Here is a tiny trained network, its code and every weight. The questions are about switching its units off for an input and a class, where a switched-off unit gives its printed mean instead of its output.

import numpy as np


def w(rows, s, z=0):
    codes = np.array(rows[::2]) - 128.0
    scale = np.full(codes.shape[1], s)
    scale[-1] = z or s
    return codes * scale


def norm(h):
    return h / np.sqrt((h * h).mean(-1, keepdims=True) + 1e-5)


def f(y):
    return y / 2 * (1 + np.tanh(0.7978845608 * (y + 0.044715 * y**3)))


def log_softmax(a):
    a = a - a.max(-1, keepdims=True)
    return a - np.log(np.exp(a).sum(-1, keepdims=True))


def net(x, mask):
    res = np.array(x, float).reshape(1, 6) / 4 @ E
    u = 0
    for l in range(3):
        y = f(norm(res) @ A[l][:, :-1].T + A[l][:, -1])
        res = res + np.where(mask[u : u + 13], y, B[l][:, -1]) @ B[l][:, :-1]
        u += 13
    return log_softmax(norm(res)[-1] @ U[:, :-1].T + U[:, -1])


A, B = {}, {}
E = w([
[69,119,65,118,219,255,120,162,114],'x0',
[203,138,211,108,150,161,40,179,3],'x1',
[49,64,140,143,83,124,183,134,47],'x2',
[142,118,44,138,158,43,102,187,95],'x3',
[130,127,126,127,124,128,127,129,130],'x4',
[166,200,102,58,109,135,250,182,100],'x5',
],0.0071)
A[0] = w([
[231,122,138,158,71,98,159,67,131,76],'0.n0',
[77,176,69,78,216,222,86,140,129,40],'0.n1',
[13,85,137,164,82,112,172,122,16,21],'0.n2',
[154,94,36,150,148,33,120,156,87,83],'0.n3',
[79,158,71,132,108,112,155,95,190,38],'0.n4',
[52,185,61,90,207,1,74,115,25,51],'0.n5',
[186,222,142,104,218,124,82,130,247,3],'0.n6',
[96,92,236,80,81,212,154,160,224,99],'0.n7',
[90,108,67,183,90,114,195,117,195,62],'0.n8',
[176,12,84,138,186,146,85,71,157,95],'0.n9',
[106,195,109,28,174,72,177,135,118,67],'0.n10',
[200,109,35,215,206,58,138,190,109,3],'0.n11',
[167,148,72,135,159,110,125,64,182,52],'0.n12',
],0.0066,0.0049)
B[0] = w([
[61,161,110,115,118,110,114,111,84,194],'0.n0',
[77,155,79,95,168,80,99,78,64,253],'0.n1',
[194,43,29,185,129,78,168,52,33,224],'0.n2',
[80,137,136,76,24,213,113,74,169,247],'0.n3',
[157,90,188,84,172,139,145,153,144,190],'0.n4',
[166,75,153,93,64,209,110,126,175,223],'0.n5',
[231,34,66,196,123,120,195,2,64,219],'0.n6',
[123,118,101,106,44,204,112,90,123,254],'0.n7',
[134,70,219,62,201,102,120,157,136,252],'0.n8',
[99,151,122,168,128,139,128,178,127,206],'0.n9',
[123,162,114,218,103,180,139,184,128,178],'0.n10',
[138,85,89,100,42,198,103,176,173,195],'0.n11',
[138,69,115,106,169,92,117,114,127,157],'0.n12',
],0.0077,0.0026)
A[1] = w([
[153,143,155,158,168,150,73,94,183,43],'1.n0',
[89,110,144,206,116,78,38,125,169,53],'1.n1',
[122,189,164,143,79,2,131,109,156,15],'1.n2',
[173,122,171,148,154,124,98,127,44,96],'1.n3',
[128,88,107,196,124,120,37,126,137,38],'1.n4',
[185,225,99,87,132,135,186,162,125,102],'1.n5',
[195,71,113,120,123,135,208,154,70,133],'1.n6',
[228,186,100,124,168,137,74,108,178,77],'1.n7',
[184,160,106,128,157,125,108,101,161,8],'1.n8',
[120,167,199,129,48,147,125,37,156,91],'1.n9',
[197,142,179,106,133,163,62,220,81,49],'1.n10',
[91,122,105,153,154,105,178,140,240,25],'1.n11',
[109,148,104,175,214,169,175,159,146,7],'1.n12',
],0.0091,0.0022)
B[1] = w([
[56,150,127,179,68,137,185,103,107,159],'1.n0',
[126,195,184,169,120,141,181,224,134,202],'1.n1',
[202,145,77,116,156,69,54,196,71,207],'1.n2',
[82,84,145,69,120,65,174,105,192,228],'1.n3',
[92,157,133,164,122,141,232,161,155,219],'1.n4',
[41,164,193,254,97,130,162,145,191,215],'1.n5',
[110,68,136,212,146,108,114,89,171,254],'1.n6',
[106,8,61,175,66,52,174,53,141,198],'1.n7',
[76,77,86,164,125,112,157,91,136,139],'1.n8',
[206,182,95,95,145,189,110,137,78,253],'1.n9',
[115,77,213,58,183,128,134,78,209,245],'1.n10',
[154,115,246,38,192,95,130,104,165,206],'1.n11',
[147,154,123,119,147,62,74,132,108,150],'1.n12',
],0.0074,0.004)
A[2] = w([
[107,138,107,94,234,130,156,91,125,108],'2.n0',
[82,33,86,107,74,43,88,254,189,193],'2.n1',
[147,88,121,88,42,205,143,138,160,154],'2.n2',
[202,115,65,142,127,85,122,121,159,123],'2.n3',
[58,134,101,163,157,164,105,114,158,130],'2.n4',
[93,90,203,175,109,156,141,185,45,93],'2.n5',
[79,88,196,72,163,105,99,98,153,50],'2.n6',
[126,123,183,118,87,200,56,84,118,118],'2.n7',
[65,185,46,88,193,208,97,103,114,92],'2.n8',
[91,197,191,235,122,139,217,190,141,1],'2.n9',
[170,90,200,19,141,100,151,106,154,53],'2.n10',
[214,188,115,135,72,51,74,171,118,71],'2.n11',
[104,130,90,78,17,157,88,144,180,81],'2.n12',
],0.0082,0.0028)
B[2] = w([
[153,100,145,101,111,60,98,146,102,181],'2.n0',
[201,201,126,103,138,238,138,63,139,254],'2.n1',
[162,204,107,117,148,179,108,79,122,219],'2.n2',
[1,73,150,145,85,191,89,109,28,171],'2.n3',
[133,174,162,145,84,69,111,167,62,177],'2.n4',
[122,113,84,176,119,79,135,134,207,188],'2.n5',
[132,161,170,104,181,98,125,138,186,213],'2.n6',
[179,166,76,100,173,169,215,132,194,193],'2.n7',
[227,147,145,80,54,99,47,217,59,202],'2.n8',
[67,171,129,186,136,143,79,210,142,196],'2.n9',
[98,93,107,75,188,123,132,156,149,238],'2.n10',
[104,123,96,98,147,123,46,188,54,174],'2.n11',
[188,188,167,116,159,194,183,109,114,164],'2.n12',
],0.0077,0.0056)
U = w([
[124,96,198,7,221,78,150,110,206,125],'0',
[130,62,86,169,85,101,152,43,93,252],'1',
[203,205,121,51,96,239,134,109,123,120],'2',
[140,156,125,55,123,66,49,220,19,83],'3',
[71,212,169,225,127,129,147,208,187,24],'4',
],0.012,0.0026)

Each question gives the input, the list of numbers given to net, and the class t.
The units are the neurons (one row each of A and B). Each row of codes is followed by its name. A weight is (code - 128) times the scale printed after its matrix; where a second scale follows, it is the last column's (A, B and U).
mask holds one flag per neuron, layer by layer. A switched-off neuron (its flag False) gives its mean, the last column of its row in B, instead of its output. The means were averaged over made-up inputs and are rounded, as every weight is.
A unit's drop is (log p(t) with every unit on - log p(t) with that unit switched off) / (log p(t) with every unit on - log p(t) with every unit switched off).
The circuit of an input: a set's keep is (log p(t) with only the set's units on - log p(t) with every unit switched off) / (log p(t) with every unit on - log p(t) with every unit switched off). Starting from the 12 units with the biggest drops (on a tie, the unit counted first), units are removed one at a time, each time the one whose removal leaves the highest keep (on an exact tie, the one counted first), for as long as the keep stays at least 0.8.
circuit, biggest first: the units of the circuit, biggest drop first
unit that matters most: the unit with the biggest drop
k most important neurons: the k neurons with the biggest drops, biggest first
k most important neurons of layer l: the k neurons of layer l with the biggest drops, biggest first
drop of u: that unit's drop, to one decimal
input [-7,-2,6,-6,-6,-2], class 3: unit that matters most	1.n2
input [-5,0,-4,-4,0,-4], class 3: 2 most important neurons	1.n2; 2.n11
input [4,-6,1,-6,-1,4], class 0: 2 most important neurons	0.n8; 1.n11
input [-6,6,7,-6,-6,1], class 1: circuit, biggest first	0.n2; 1.n6
input [-3,-3,4,-2,6,4], class 1: 2 most important neurons	0.n2; 1.n1
input [-1,-4,-6,-3,-7,-7], class 4: 4 most important neurons	1.n1; 0.n9; 1.n4; 2.n9
input [5,-7,4,7,7,-1], class 0: 3 most important neurons	1.n11; 0.n8; 0.n7
input [6,3,-2,-3,-6,-7], class 4: 2 most important neurons	1.n1; 1.n4
input [6,1,-5,6,6,7], class 4: 2 most important neurons	1.n5; 0.n10
input [-3,-7,-8,6,1,-7], class 1: 3 most important neurons	0.n6; 1.n7; 1.n10
input [-8,-7,1,8,-6,0], class 2: 3 most important neurons	2.n1; 0.n3; 0.n11
input [-7,-1,6,-7,0,-6], class 2: 2 most important neurons of layer 0	0.n7; 0.n6
input [7,1,3,1,1,-6], class 3: 2 most important neurons	0.n1; 2.n8
input [-3,-3,7,-1,-5,-8], class 4: circuit, biggest first	1.n1
input [-7,3,6,-5,6,4], class 3: 3 most important neurons	1.n2; 2.n11; 0.n6
input [7,6,1,-1,-4,3], class 3: 3 most important neurons	0.n1; 2.n8; 0.n8
input [7,-6,3,-6,-6,5], class 3: 2 most important neurons	2.n8; 1.n10
input [8,4,2,-4,8,-7], class 3: 2 most important neurons	2.n8; 0.n1
input [7,-7,-2,-4,-2,8], class 4: 2 most important neurons	1.n5; 0.n10
input [6,8,-1,2,-8,-7], class 0: unit that matters most	1.n10
input [-6,-3,5,-3,1,3], class 3: 2 most important neurons of layer 0	0.n6; 0.n0
input [6,6,7,7,-4,-2], class 1: 2 most important neurons of layer 0	0.n2; 0.n8
input [-2,-5,1,6,-3,0], class 2: 3 most important neurons of layer 0	0.n3; 0.n11; 0.n5
input [-1,4,2,5,5,8], class 4: drop of 1.n5	0.5
input [5,1,8,7,-3,-3], class 1: drop of 0.n2	3.6
input [0,-2,-1,8,4,4], class 2: drop of 2.n10	0.0
input [-6,-1,3,4,-5,-8], class 4: circuit, biggest first	1.n1
input [2,-2,-6,-1,8,-4], class 1: drop of 0.n6	0.6
input [5,7,4,8,-8,-7], class 2: 2 most important neurons of layer 1	1.n11; 1.n6
